Questions about the array below.
1) Read off the bottom-left entry.
2) Read off the first entry in reading order.
3) Read off the last entry in the row that holds the largest entry.
4) Read off the entry just left of the largest entry.
5) Read off the top entry of the column that holds the largest entry.
6) Read off the 2nd entry on the diagonal from the top-right corner.
7) Read off the last entry, reading row by row.
8) Read off the second entry, reading row by row.
[[133 127 130 133 115 126 132 128 141 130 129 128 135 128 118 134]
 [132 132 126 131 134 126 129 131 130 133 129 129 125 127 125 123]
 [116 119 132 116 124 134 123 120 115 115 126 125 131 130 142 136]
 [123 133 124 121 154 130 122 130 108 128 126 129 114 128 142 115]
 [123 134 123 122 154 130 123 130 109 129 126 129 114 127 141 115]
 [147 137 125 146 120 119 137 138 155 145 132 132 131 126 103 125]
 [132 122 133 133 101 126 133 125 147 126 130 127 143 129 115 142]
 [108 120 131 109 137 137 118 118  99 111 124 124 124 130 154 130]
 [134 132 126 134 129 125 131 132 135 134 129 130 127 127 121 125]
 [125 131 126 124 142 129 125 129 116 128 127 128 120 128 136 121]
 [132 136 123 130 147 126 127 134 123 136 128 130 117 127 129 115]
 [123 129 127 122 139 130 124 127 116 125 127 128 122 128 138 123]
 [146 134 126 146 114 120 138 136 158 143 132 131 135 126 101 129]
 [141 134 126 141 122 122 134 135 147 139 131 131 131 126 111 126]]
1) 141
2) 133
3) 129
4) 136
5) 141
6) 125
7) 126
8) 127

M =
[[132 141 115 130 121 127 132 126 126 133 126 136 128 135 128]
 [106 125 109 127 117 119 113 126 103 141 132 118 129 124 119]
 [133 138 132 134 127 125 136 132 111 127 129 126 133 115 127]
 [120 124 127 136 126 131 116 121 136 129 123 131 121 126 135]
 [119 135 116 143 125 127 116 119 140 139 124 130 116 132 132]
 [126 119 144 127 136 127 133 132 138 123 139 123 124 128 123]
 [150 108 134 120 126 146 128 125 125 107 124 132 133 121 143]
 [141 146 118 132 128 128 144 126 132 136 126 141 122 123 137]]
Indices start at 0.
Find the entry at row 1, column 0.
106
Find the entry in the bottom-right corner.
137
Find the entry in row 2 and column 0.
133
Find the entry in the bottom-left corner.
141
The entry in the top-right corner: 128
The entry just right of the largest entry: 108
Find the entry in row 0 and column 2.
115
The entry at row 0, column 0 is 132
Find the bottom entry of the column that holds the smallest entry.
132
The entry at row 2, column 2 -> 132
Find the entry at row 2, column 1.
138
The entry at row 0, column 1 is 141
The entry in row 1 and column 2: 109
Find the entry directly above the smallest entry.
126
The entry directly above the largest entry: 126
